What can hang from each mark:
filel: bibog fegi fopazit nakem pusosi
dotez: fegi lizol pusosi rete
nakem: bibog filel fopazit
rasir: filel
pusosi: fegi lizol rete
bibog: fopazit tukimo
rete: pusosi
lizol: bibog dotez fegi nakem
tukimo: bibog dotez fopazit lizol nakem rasir
fopazit: bibog dotez filel tukimo
fegi: filel sovav
sovav: dotez

Each row was made from one small tree. The marks that hang from a mark follow it in brackets, in alphabetical order. Every link used is in the known rows. Write each row's tree.
Each row is shifted at random along 8 fixed directions that mean nothing.
Known rows:
pusosi(fegi(filel(bibog)) rete): [-108  -22  279   62   78  -85    6  110  -65  -50  188  -98 -182   84
  148  -78  -25  102 -242  -48 -195  -82 -180   90    1  -14   70   64
 -212 -174   92  -65  134   55  -13  163  -27   85 -214  150   29 -123
   72  121  -51 -150  -90   39   33   26 -138   60  112  -28  101  -40
   65  -64   44]
bibog(tukimo(fopazit rasir)): [  79 -112  316   32   13 -390   68  -12   -3  -91  -82  -40 -318   -8
  -48  -17 -100  -82  -82  216  -31  -54   62  112  193  -20  354  156
 -102 -213   35  -64  337   -6    9  -60  210   75 -153   98   -1  148
  -80  274 -282   88   44  -77  -46 -283 -289   62  279  157 -108  -82
 -167  -62  -12]
lizol(bibog(tukimo) dotez fegi): [ -13  150  148  101  157   34   15  157   47  -92  134  -29  -56  -59
  -55 -185  -27   34 -125  -78 -141   24  -74   98   -8  -42 -133  118
   22  -73  229 -133  249  -85   51  265   41   38   40   90  242 -147
  127  281  126 -111  -42  138   79  -72  -24   40   60  -35 -120  -81
  154  -18  -10]
lizol(bibog dotez(fegi(sovav) pusosi rete)): [ -44   60  339  128   -5  -20   87  127  152 -235  102 -140  -59  -11
  -15   53  -46 -247 -203   64  -31  -11   74   69   15  -72  391  352
  -19 -209   85 -193  484 -127  132  234  209  320 -169  225  -20   44
 -213  562  -51   57   37  -48  113   88 -340  182  378   91   48 -197
  174 -223   49]
filel(fegi(sovav(dotez)) fopazit nakem pusosi): [-208   89  286   22   -7 -111  -25  219 -347 -138  154 -188  -50  118
  210  -87 -226   28 -289  -24 -190  -65  111 -151  -47  -87 -289   79
 -253 -167  212 -146   95  -48  261  184  163  164 -297  190   67   24
  147   62  331 -420  -49 -156   58  224   92   -4  143 -209  178 -125
  320   66  233]
dotez(fegi lizol(nakem(fopazit)) pusosi): [  41   23  143  120    2  -26  -70  195   24  -15   76   -6  -86   15
  -23  -34  -78   65 -209   24 -166  -23 -197   23  -43   18  -98    0
 -135  -26   69   22  193   51   21  245   63  -26 -158  173   69 -124
   73  324 -155  -83  -35  198  159   25  -74   22  -80   64  -15  127
  119   84  -79]
rasir(filel(fegi nakem pusosi)): [-333   98  378    0  134   16  134  218 -342 -255   92 -218   28  200
  332 -131 -279  -18 -226 -180  -63  -25  -47   36 -132 -111  -14   83
 -248 -239   42   94  205   -5  103   95   51  289 -211  190   98   94
    7  137  307 -252   71  -32  -66  270  -86  -57  256  -68  262 -283
  338 -235  193]
dotez(pusosi(lizol(bibog(fopazit))) rete): [ 167  220  154 -122 -181 -513  -18  -34 -196 -168  -15  -61 -280  -37
 -165  -98  -56  150    6  391   31  -37  102  177   67  112  322  -90
  -35 -455  -55 -167   54 -326  -39  -58  194 -168  109   -6 -230  224
  211  322  215 -293   36   13 -171 -198 -246   14  242  149 -116 -153
 -452 -130   80]
lizol(bibog(tukimo(fopazit)) dotez(pusosi) fegi nakem): [-316  -59   78  -75  423  217  208   76   59 -153 -186  -79  -11 -136
  -10  -42 -171 -117  -26   25   83   66  -82  207  -80 -119  133  -27
  155  115   39   80  347  -82  108   20 -165  224   52  171  155   92
 -135  325 -165  533  179  134 -177 -222 -184 -190  125  324  -87 -173
  369 -125    0]
tukimo(bibog(fopazit(dotez)) lizol nakem): [-160   84  198   16  218   37  -90  337 -384 -249   49 -187  -44  134
  110 -222 -183  248 -175 -194 -243 -130 -244  101  -90  -29  -45 -159
  -72  -73  237   -7   83   17   76  234 -192  134 -158  121   71  -68
   24  229  250 -213    9  162  -56  197 -103 -189   22  -10  180 -118
  319 -246  -31]
tukimo(dotez(fegi(sovav) rete) fopazit(bibog) rasir): [-277   63  131  -32   64  -58  127  210  -57  -80 -163  -15  -90 -214
   21  230 -219  223  232   19   -2   21  -11  -17   24 -183  -29  -93
 -263    1  -24  -26   82  -85  -14   -4 -175   36  218 -149   68    0
   93   20  143  -41  116  -25 -110 -190 -149   27 -106   89 -248 -125
   34  185  211]
filel(bibog(fopazit(dotez tukimo)) fegi nakem pusosi): [ -95  -90  175 -119   52 -243   -3  -44  -67  -10 -102 -105 -216  -11
  169  -55  -79  -39 -138  248  -19   11  -21  101   95  -55  113   58
 -119 -163   30  -54  165  -97  133  -97  101   57 -126  160  -26   53
   -1   67    8  -60  137  -68 -218 -155 -152  -17   32   52   20    7
   -8   71   91]
dotez(pusosi(fegi lizol(nakem))): [ -64  112  265   91  -20  136  138  254  -85 -222   82  -78  -72   22
   99   49 -115  -36 -212  -90  -21   -6 -108   20  -56  -32  107   86
 -267 -193   77   91  354 -120   60  164   62  258 -122  168  -14  -94
 -112  266  142 -173   68   34   85  144 -123   94  168  -47  140  -52
  253 -119  154]
lizol(bibog(fopazit) fegi(sovav(dotez(pusosi)))): [-136   79  165  -18  100 -168  -70  190 -220  -59  162 -122 -107   13
  -21 -225  -79  208 -236  140 -292  -58  -74   46  -79   40  -91  -42
  -30  -80  244 -254    6  -66  164  234   86  -67  -97  133   62  -44
  165  216   57 -186  -83   39   52   -6  -56 -144  109   51   25  -64
  108  -47   82]
nakem(filel(bibog) fopazit): [  62 -200  317  -96   54 -464   -3  -48  140 -218 -138 -220 -274 -167
  163 -136   29  -83   -8  -15  -90   -2 -175  216   20 -146  350  243
  123 -242   50 -187  426   38   21  113 -138  170 -136  184 -247   76
   58  270 -223  138  -73   92   54 -258 -278  117  231  119   51  -63
   75 -108  -22]
nakem(fopazit(dotez(fegi) filel(pusosi))): [   8  226  -35    8  190  -49    3  123   83 -237 -344  -58  -81 -112
   72  -22  -91  -13  215 -205   94  -23  -83  151  -86 -224 -211   86
  207  -32   51   65  236  -74  184  112 -223  163  219  122  -26  -35
  194  199  233  165   69  205  -58  -71   36  -11  -48   59 -172 -226
  108   73   35]
rasir(filel(fopazit(bibog dotez tukimo(nakem)) pusosi)): [-210   60  -14  -77  367  -79   12   56  -72 -146 -279 -106  -92  -39
  224  -84 -122   18  -20   73  -30  -53 -122  188  -64 -223 -140    4
   89   77  107   67  176   23  245  -13 -275   82   19  185  -59  -35
  -56   25   44  274  154   34 -153  -98    5 -198 -116   90   12  -92
  256   34   -4]
rete(pusosi(lizol(fegi))): [ -51   -6  196  -11   22 -387   53  -24 -272  -21  114  -20 -237   98
   35  -93 -153   72 -327  361 -122  -34   10   60   89  112   21  -37
 -261 -174   72   34   63  -44   96  -55  290 -172 -152  170   36   90
   71   53  -67  -92   -6 -113  -25 -103  -48 -167  174   30  105    2
 -158    5  114]
bibog(fopazit(dotez tukimo(lizol))): [ -65  -66  125  -61  229 -158  -54  204  -51 -121 -142 -103 -152 -108
  128 -149  -82  178    1  -57 -150  -14 -331  245  -82  -27   38  -18
   66    0  132  -72  202  -37   52   97 -221   55  -22  181  -53 -113
   64  131  -33  113  -23  210  -62 -209 -177 -114   -9  161   14   16
  188  -67   -6]
nakem(filel(pusosi) fopazit(bibog dotez(rete))): [-113   90  -25  -57  157  196   69  152   32  -18 -146 -110  -35  -90
  103   54  -89 -151  108 -146   88   48 -263   44  107 -234  207   46
 -155  -12 -104   57  211    8    3  -86  -75  275  -17  141 -125  -84
 -197   73 -176  191  221   68 -151  -81 -209   67   78   81  -52  -70
  102  -60  -37]
nakem(bibog(fopazit(dotez(pusosi) filel))): [  54  346   16  -59   53 -427  -15   -3 -284 -268 -144 -103 -194  111
  -41 -206  -98   69  -57  238  -35 -156  135   72    2  -86  109   62
   67 -280  132 -137    5 -152  309   31  158  -55   31  136 -206  222
   56  246  234 -122   78  -97 -144   18  -60 -173  239   47   69 -250
 -238 -124   74]
nakem(bibog filel fopazit(dotez(fegi pusosi rete) tukimo)): [-129  387 -188 -158   11 -105   55  272  -64  -41 -214  -31  -29 -259
   16   45  -67  461  317   -6  -54   43 -221    7 -124 -211 -233 -199
 -224   12  -79  -84 -226 -182   -9   34 -345 -243  397  -95 -179 -113
  304 -169  288 -283   77  236 -168 -216  -36  -31 -380   16 -225   11
 -195  286  191]
bibog(fopazit(dotez(rete) tukimo(lizol(nakem) rasir))): [ 107  278   24   43   28 -121  -57  218 -119   30   51   58 -146  -23
 -114  -85  -94  268   13  116 -113  -62   28    0   60  -17 -145  -97
 -167 -127  118  -62  -13 -164  -16   87   34 -224   90  -70  101  -44
  202  111  218 -306  -15   62  -68 -161  -63  -45 -160   68 -238   27
  -70  111   -7]
fopazit(tukimo(bibog nakem(filel) rasir)): [   4 -157  336  -21   74 -532  106  -22   55 -165 -110  -89 -314 -107
  118  -27  -44   93 -173  288 -182  -99   61   93   71 -128  235  211
 -126 -129  185 -122  320   64  110   90  -77  -81 -144   80 -103   96
  -81  159 -223   46  -38 -115   49 -285 -237  -21   46  124   -5   76
   44   86   57]
sovav(dotez(lizol pusosi)): [  47  -25   18  113  -65  -63  -72    2  -26  224   13  118 -167   11
 -124   32  -78  -56 -108  131  -50    6 -269   75  229   -2  -66  -58
 -275   73  -64  113   59   88  -17  -96  233   -7 -125  139   95 -147
  -20   97 -369  113   71   17   65 -150   36   89  -47   -2 -194  221
 -182  192 -153]
sovav(dotez(pusosi(lizol(fegi(filel(bibog fopazit))) rete))): [-247   52   80  -59   36  169   12  181 -141  -12   39  -57  -79  -69
  126   57 -103  115  -19 -153  -58   20 -247   74  -46  -63 -172 -162
 -282  -88  -19   80  -15  -97 -135    7 -203  141   -6  118   -6 -154
  228 -118  178 -124  -10  134  -71  -60  -27   23  -79  -64  -52   -2
  157   80  143]
filel(bibog(fopazit tukimo(lizol)) fegi(sovav) nakem): [-113 -174  240  -49  -56 -283  -15   56  -84   73   10   -6 -209  -73
   44  -13 -130  174   12   53  -89   13 -126  184   24   17  -41  -68
  -92 -150  -33  -22  111  -44 -119  -46  -20    7  -41   27  121   15
  305  108   77 -140  -51   65 -120 -289 -181    3  -36   58 -125   41
   -5   49   84]
bibog(fopazit(filel(fegi)) tukimo(nakem rasir)): [ 170  -87  450  144 -212  -60   91  279   99  -63  110  -39 -196 -108
   85   82  -18  -59  -53 -175  -69    0  -72  -30   93  -12  328  224
 -369 -317   37   60  483  -75 -264  103  203  183  -85  -65  156  -87
  -16  275    8 -351   11   48   41 -168 -401  212  173   51 -120   96
   95  -55  117]
fegi(filel(bibog fopazit(dotez))): [-181 -112  102   20  231 -174    4 -207  -27   31  -90    1 -185  148
   95  -61 -164 -278 -217  203   16  -76   13   86  189 -134   73  149
  -57  -42   28   53  166  146  201 -146  176  179 -281  289   27  138
 -129  141 -322  408   92 -209 -126  -93  -42  -64  226   76   58  -89
   -5   17 -125]
rete(pusosi(fegi(filel) lizol(bibog))): [-184  110  115  156  172   92  159   80   -8 -335 -156   10 -106  -21
   91  155 -134 -237  -76 -125   31  -50    5   87  -56 -209  -83  178
  -41 -107  125  203  385  -33  166  126 -115  324    2  251   -5  -26
 -123  185   92  245   89  -30   86   60  -26  -28  205  -55   57 -168
  296  -62  138]
pusosi(fegi(sovav) lizol(dotez)): [ -73 -329  262   10   87 -232  119   14  186  -20  -88    2 -256 -371
  189  141  -68   24  -79   92 -100   54 -236  100  -11  -81  -27  139
 -115  136  116  -56  431   44   81  129 -105   61   -9  149  -68 -188
   56   60 -307  272 -132  -30  190 -396  -23   56   18   83    9  206
  340  297  179]
nakem(bibog(tukimo(dotez lizol)) filel(pusosi) fopazit): [ 119  -28  137   73   49 -332  -39  -89 -152  -97  -65  -31 -243  203
  -86 -165 -103 -163 -293  171 -151 -177   -2   48  228  -95   59  189
  -28  -50  137  -25  146  191  151   20  231   46 -354  383  -64  119
  -48  215 -349  110  -85  -35  -32 -129 -119  -58  201  -74   86  -46
 -136  -19 -155]
lizol(bibog dotez(pusosi rete) fegi): [-241  103   20  -50  227  -15  114  143   21 -108 -124  -22  -23 -370
   52  100 -130  163   97  107  -41  104 -130   42 -142 -162 -226  -80
 -114  114   97  -80  148 -139   66  177 -218 -102  280  -10   26  -98
   95   51   50   59   81  101   53 -250   30  -39 -128  108 -213   33
  230  303  171]
sovav(dotez(pusosi rete)): [ -21  133   22   -7  180 -243 -114   65 -144   15  -59  -91 -166   -1
  -75 -166  -62  248   10   95 -123  -68 -227  189  -23  -47 -115 -161
   84   57   29 -126  -74   -9  156  113  -97 -115  -19  146  -43  -38
  174  189 -127   85  -38  178   -2  -85   44  -73  -75  110 -131  -32
  -87   38 -123]
lizol(nakem(bibog(fopazit tukimo))): [ -40  109  148   16  101   76   46  306  -31 -172    3 -143  -90 -154
   40  -89  -30   72  107 -285 -100   33 -255  104  -81 -155  151   30
   -7 -140   90  -86  308  -87  -29  213 -154  220   39   28   -6 -110
  -17  278   76 -120   84  196   40  -72 -220   62  103   44  -36  -59
  270 -189   29]
rete(pusosi(lizol(nakem(fopazit(tukimo))))): [ -48  160  102 -266  138 -227  -38  261 -297 -173   80 -277 -160  115
   66 -433  -36  425 -111  -12 -182  -30 -224  334 -152  120  165 -209
   49 -296   58 -155  -57 -238   26   46 -226  -78  -44  113 -140   20
  305   91  326 -250  -41  278 -199  -17 -204 -248   -3  164  145 -191
    6 -371   95]
sovav(dotez(fegi lizol(nakem) rete(pusosi))): [-227  -92   88  -56  254 -429   95 -218 -130   56 -166  -24 -213   25
  -57  -47 -211   82  -91  454   19   -3   -7  217    8  -19   99 -190
  155   93 -147   77   -2   14  241 -117   10 -201  -87  245    6  324
   41  250 -368  562   -9  -28 -192 -224  -68 -332   58  373    5  -69
  -68  -41  -88]
filel(fopazit nakem(bibog) pusosi(fegi rete)): [   7 -224  239 -145  116 -258  -15 -121  -61   39    9 -207 -320  133
   75 -193  -26  -10 -276  211  -29  -53 -133  240  125   55  333  -63
   67 -136  -97  -40  184   88   53  -64   45   79 -333  275 -126   92
   53  253 -353  168  -27   79 -196 -146 -221  -53  132  186  136 -122
  -67 -187 -116]
fegi(filel(nakem(fopazit) pusosi(lizol rete)) sovav(dotez)): [ -68  239  191  -44    4 -283  -51   47 -510 -126  264 -181 -179  399
   19 -297 -196  124 -417  155 -210 -252  230  -32   37   49  -89   -7
  -89 -299  173 -190 -156  -59  310   68  255    6 -430  298  -88  199
  245  144  264 -321 -182 -196 -107  237   36 -182  320  -97  298 -274
    8 -202  106]
pusosi(fegi(filel) lizol(bibog(tukimo(rasir)) nakem(fopazit))): [ -74  100   34  206  218  291  108  -27   28  119  107  180 -135  313
 -204 -100 -159 -179 -291   39   -8 -122  103   13  178  -61  -85   51
  -49   -6   56  224  114  157   63    5  192  125 -231  259  293   24
  -61  317 -297  310   -2  -17 -103  -11  -44 -117   97   72  -48 -136
   53 -105 -201]
tukimo(fopazit(dotez(lizol)) nakem rasir): [ 168   57  238  118  -58 -221  -37   92  -22 -197  -92  -25 -201   -8
  -69   10  -99  -47  -40    1  -28  -86   67   48  150  -80   62   90
  -81 -199  112   36  350  -42   43  105   79  100  -59    9   68   29
   57  327   95  -92   22    2   48  -45  -88   99   51    9 -137  -64
   36   22  -50]
sovav(dotez(pusosi(fegi lizol(nakem(fopazit))))): [  -1   82   -6  -32   43  -68   93  -70  -66   -2 -196   35 -197  -39
 -122    0 -129  -23   10  143  119   -2  -31   93  122  -73  -46 -149
   10   11  -88  162  106  -73  139 -125   26   29   46  136  -19   85
  105  177  -93  263   58   35 -157 -193   61  -61   26  104 -111  -79
 -100   59  -21]
fopazit(bibog dotez(pusosi) filel): [ 246  181  104   49 -121 -234 -103   77   14  -13  111  -44 -190   82
  -12 -145  101  -26 -224  165 -112  -87  -95   95  183   30  212  206
 -215 -279  134 -119  179  -99   88   36  299   -9 -107   80  -56 -150
  -52  199   46 -265   74  -60   35   15 -137  118   89  -51  -47   81
 -252  -26  -40]
filel(bibog fegi(sovav(dotez)) fopazit): [-574   57  201 -125  157  -11  202   63 -322 -185 -128 -170    6   59
  186   14 -366  -83   42  -39   99   70  105   23  -27 -226   34  -12
 -119 -162  -65  -19   68 -104  213 -166  -32  389  -64  153   21  289
  -18   38  294  106  169 -218 -280   75  -85  -89  328  -10  133 -447
  183 -188  274]
bibog(fopazit(dotez(rete) filel(pusosi(fegi)))): [ 102  192  241  259  -50  131   55  251  -26 -191   76  -39  -76   19
  129  159  -82 -297 -205  -49  -13  -86   53 -240   53 -115  129  314
 -325 -202  136   52  430  -75  102  205  337  260 -176  185  -14  -80
 -289  296   29 -233   94 -114   85  150 -187  152  323  -81   97  -23
  195    5  114]
fegi(filel(bibog nakem pusosi(rete)) sovav(dotez(lizol))): [ -57 -119  118   68  -65  -88  -90  -35   11  191  141   22 -203   17
   44   63  -27  -62 -174   42 -137  -71 -133   77  163  -81 -143   65
 -219  -30   19  -16   88   96   12    2   67   95 -269  159   52 -158
  132    9 -181    5  -68  -98  102 -103   23  130  -62  -87 -113  189
  119  211  -35]
rasir(filel(bibog fopazit(dotez(rete)) nakem pusosi)): [-121   55  109   62   83  -60  -45   70  -88  -37  -25  -58  -93 -134
  278  122 -120  -94  -79   64  -67  -32  -61 -132    8 -257 -280   84
 -316  -29   84   25  194   28   84  110  -29   52  -88   94  -65 -106
  -13  -74   47 -187   85 -122   97  -33  105   90 -105 -156  -19  134
  309  338   73]
bibog(tukimo(fopazit lizol nakem rasir)): [ -24  108  -33  120  126  -17   -2  179 -154   16 -188  166 -155  -64
 -156   99 -226  204  170  -69  -21  -83  -67   51   95 -125 -413 -222
 -159  104   46  239   36   57  -81  -26 -156  -80  155  -97  259  -64
  206   22   42   10   77  133  -41 -261   90  -68 -271    8 -394   35
  -16  264  -60]

Which tree is each row?
[-340  145   57   18  120    6  112   64 -245  162  119   25  -21  144
  -27  -24 -271   63  -32   31  -17  -38  -27   -2  110  -96  -48  -81
 -279    5 -106   29 -150   29   83 -179  172   69 -102   56  171  105
   50   26  -64  124   59 -182 -167  -28  -27  -80  189   80  -77 -161
  -78  -35   32] | fegi(filel sovav(dotez(rete)))
[ -95   70  147  129   43 -122   67   30 -179   88  157   43 -161  200
    0   32 -141  -28 -281  207  -78  -95  -17  -27  139   30   57   -3
 -383  -93  -51  145   14   60   25  -75  315  -60 -214  147  127   41
  -57   89 -235   -2   48 -120  -61    0 -107  -75  172   59   20   -8
 -203    5    2] | dotez(rete(pusosi(fegi(filel))))
[-119  101  126  -83  108   66   34  165 -142 -168   -9 -142 -114    7
  108  -25 -119   12  -67  -43   32   31 -101  150  -28   -8   55  -70
  -48 -231   12   19  196 -147  -15   20  -89  192  -27  173  -70  -41
   84  129  232  -89   81  132 -136    3 -158  -10  117   17   43 -224
  107 -168  116] | filel(fopazit(bibog) pusosi(lizol(fegi) rete))
[-163  133   18   97  228 -133  -44  -75 -175   22  -47   91 -116  248
 -149 -119 -198  102  -35   50  -37 -151  -44  221   91  -76 -210  -83
   47   12   -5   88 -136   80   50  -53  -33  -17  -92  199  204  103
  196  174  -16  198  -43   71 -196  -82   -8 -118  -23   24 -160 -170
 -174  -20 -191] | fegi(filel(bibog(tukimo(dotez(rete) lizol))))
[-357    8  180   44  299   44  132  121 -220  -18  115  -71   10  122
   88  -64 -307   45 -228  111  -66   -2 -116   19  -96  -56   82  -71
 -153   23  -18   35  104   72  144   78   46   63 -262  230   70  132
 -196  272 -229  206   64  -42  -48   84 -134 -192  186  204  197  -78
  307 -153  -25] | dotez(lizol(nakem) rete)
[-104  148   37   21  122  -69  -97  145 -193   93  165   -4  -96  246
   -6 -220 -129  164 -166  -74 -166 -121 -139  167   42   12 -244  -20
 -135  -74   84  -32 -113   80   68   20  107   37 -142  114  177 -113
  275   66   60 -106  -24   44    4   55   55  -53    9  -21 -106 -119
  -72   -5  -36] | fegi(filel(pusosi) sovav)
[ 216  272  -67   83    3 -188 -121    2 -114    1   -3  -24 -203   26
  -57  -89   17   23  -87   97 -117 -166  -34  -45  141 -159 -211   -4
  -81  -37   84  -19   33   63  157  114   89 -146  -47   73  -82  -92
  130  117  -33 -164    1   -4   60  -44  148   17  -87 -121  -81   39
 -126  170 -119] | rasir(filel(nakem(bibog fopazit(dotez(pusosi(rete))))))
[ -86  -34  103  146  147  -59   88  -70  127   44   37  136  -84  -99
  -73   30 -138 -146 -190  221  -35   59   43   16   71  -75 -183   83
  -45   28  105   85  313   59   99  113  141  -72  -26   90  258    3
  -17  303 -200  234   36  -55  115 -181   37  -23   24   92 -155   82
  162  189  -75] | dotez(lizol(bibog fegi nakem))
[  70 -175  403  -49  -98 -570   92   34   21 -143  -93  -51 -336 -176
   45    1  -69  111  -24  199 -100   25  -63  231  100    0  318  154
 -159 -266   61 -133  353  -85  -88  -13   40  -11  -42   66  -96   66
   81  143 -106  -84  -74  -24   40 -395 -313  114  161  110 -117   26
 -111   10  124] | bibog(tukimo(lizol rasir))
[-116  232  157   39  -39 -102  -42  130 -343   57  233  -80  -88  256
   87 -134 -114   66 -214  121 -108  -59  -23  -12   93   15   23  -58
 -395 -284  -60   24 -126 -104  -80  -82  266  -51 -151   98  105   46
  107  -24  227 -445   54  -55 -218  105 -136  -69   84 -113   67 -122
 -221 -130   60] | rasir(filel(bibog(tukimo) fegi fopazit(dotez(rete(pusosi)))))
[ -11  -36  130 -123  136 -453   58 -116   70  -66 -170  -76 -244  -70
  112 -133  -21   88  -71  295  -21  -57   18  223   67  -76  158  125
   47 -121   77  -88  195  -79  201  -84  -68  -88   -9   65  -70   89
   33  127   13  148   48  -95 -172 -278 -127  -88   -3  172  -47    8
  -72   51   24] | fopazit(dotez filel(nakem) tukimo(bibog))
[ -83  147   -5  212  244  256  -30  100  -64   13  -65   18  -70  206
  -99  -68 -117 -113 -124 -152  -11  -89 -205   92   73 -116 -194  -24
   49  164   41  173  114  144  222   98   45  253 -154  304  183 -130
  -98  298 -227  318   79  140   16  150  111  -22   35  -21  -47 -133
   80  -73 -205] | sovav(dotez(pusosi(fegi)))
[  79 -114  -35  114   67 -150  -61   28  169   56 -272  101 -235 -396
  -10  356  -17  -71   95  248  -41  -27 -196  -60  179 -195 -120   -7
 -259  234   58   54  271   71   29   35  -68  -93   95  -20  -65 -212
 -160   34 -441  223  172   -9  144 -394    4  132 -217   57 -351  366
  -15  559  -62] | tukimo(bibog fopazit(dotez(pusosi rete)))
[ -56   72 -119   67  305  110  103  -92  264   78 -291  113  -50 -109
  -95   60 -136 -156  270  -88  289   42 -142  267   34 -202  -13  -16
  270  136 -212  268  274    7   60 -117 -170  139  179   83  130   58
   19  348 -186  715  131  137 -163 -261  -33  -57  -55  333 -308  -95
  124    3 -227] | fopazit(dotez(lizol(nakem) rete) filel)
[-190   19  225 -234 -151 -481  -32   16 -323   68  200 -126 -227   26
  106 -160  -91  377 -136  275 -204  -27  -93  164   47   65   67 -124
 -337 -305  -13 -262 -254 -175  -38 -112   38 -155  -90   34 -158   47
  387 -173  223 -406 -134 -114 -135 -144 -110  -20   27  -28    9  -16
 -209   47  232] | fegi(filel(bibog pusosi(lizol)) sovav(dotez(rete)))
[ -31  214    1   -7  165  -91   21   41 -117   28   44  -36 -129  133
 -152 -267  -75  132  -18    1  -42  -32  -93  207   79  -71   23  -76
   89  -97    6  -43    7  -13  101    3   28   -2  -10   63  129   42
  109  268    8   38   70  100 -124  -62  -45  -69   34   61 -109 -177
 -134 -188 -142] | lizol(nakem(bibog(tukimo)))
[  77  431  -62   74   38  105  -16  163 -131  -93    9  -38 -117  216
 -112 -117   -9   73  -53  -40   17 -150    0   58   40  -53   -5   -3
  -41 -206   22   -3  -33 -149  101   40   56   80   -4  152  -21  -48
   75  197  264 -217   71  105 -217  111  -82  -13   52  -67  -39 -241
 -227 -147    3] | nakem(fopazit(dotez(pusosi(fegi rete)) filel(bibog(tukimo))))
[-174    8   64   51  203  225   47  247 -137  -42  -16  -49 -105   42
  107  -12 -123   93  -67 -238  -46    3 -403  178  -59  -35  -85 -145
 -163   46  -16  225  141   40  -20   50 -177  208  -42  199   58 -224
    5   35  -61  117   71  221    0   37  -27  -91  -44    9   66  -32
  219 -110   36] | rete(pusosi(fegi lizol))
[ -20  158  -13  121  105  243   43  177   49    0   51   15  -27 -180
   -1   17  -57 -108   18 -225  -52   51 -170  -77  107 -250 -196   80
 -211   69  138   31  278   24   64  173    0  157   65  -27  158 -228
  -64  107  -11  -25  127    6  185  -49  124  144  -57 -135 -156   84
  293  173  -25] | lizol(dotez nakem(bibog))
[ -78  -41   34  -56  245  -45   56   -5  225  -65 -297  -70 -127 -162
  109  -41  -31 -100  217 -132   89   45 -219  291   14 -239   81   78
  219   -2  -93  115  367   40   27  -69 -311  193  109   79  -18  -40
    6  198 -123  433  144  176 -124 -285 -155   16  -44  197 -163  -97
  139  -83 -121] | rasir(filel(nakem(fopazit(bibog tukimo))))
[ -99  189  279   43    3 -216  101   60 -146 -181  118  -85  -94  119
  -25  -71 -208   44 -131  108    7  -48  156   73  -18   14  140  104
   -5 -250   12 -125  155 -171  156   95  194   98  -78  167   13  195
  131  390  244  -76  -85  -70  -75   73 -151  -10  321   64  115 -325
   -8 -220  123] | pusosi(lizol(dotez(fegi(sovav) rete)))
[  69  154  371   48  -78 -220  -12  130 -250 -278  108 -181 -114  285
  -26 -227 -121   20 -186 -123  -67 -150  126   76  104   22  201   41
  -66 -427   52   39  187  -52  -39   80  131  154 -178    3  167  211
  188  434  368 -358  -10   82 -172  179 -230   22  259  -24   45 -341
 -160 -357  -47] | tukimo(bibog fopazit nakem(filel(fegi)))
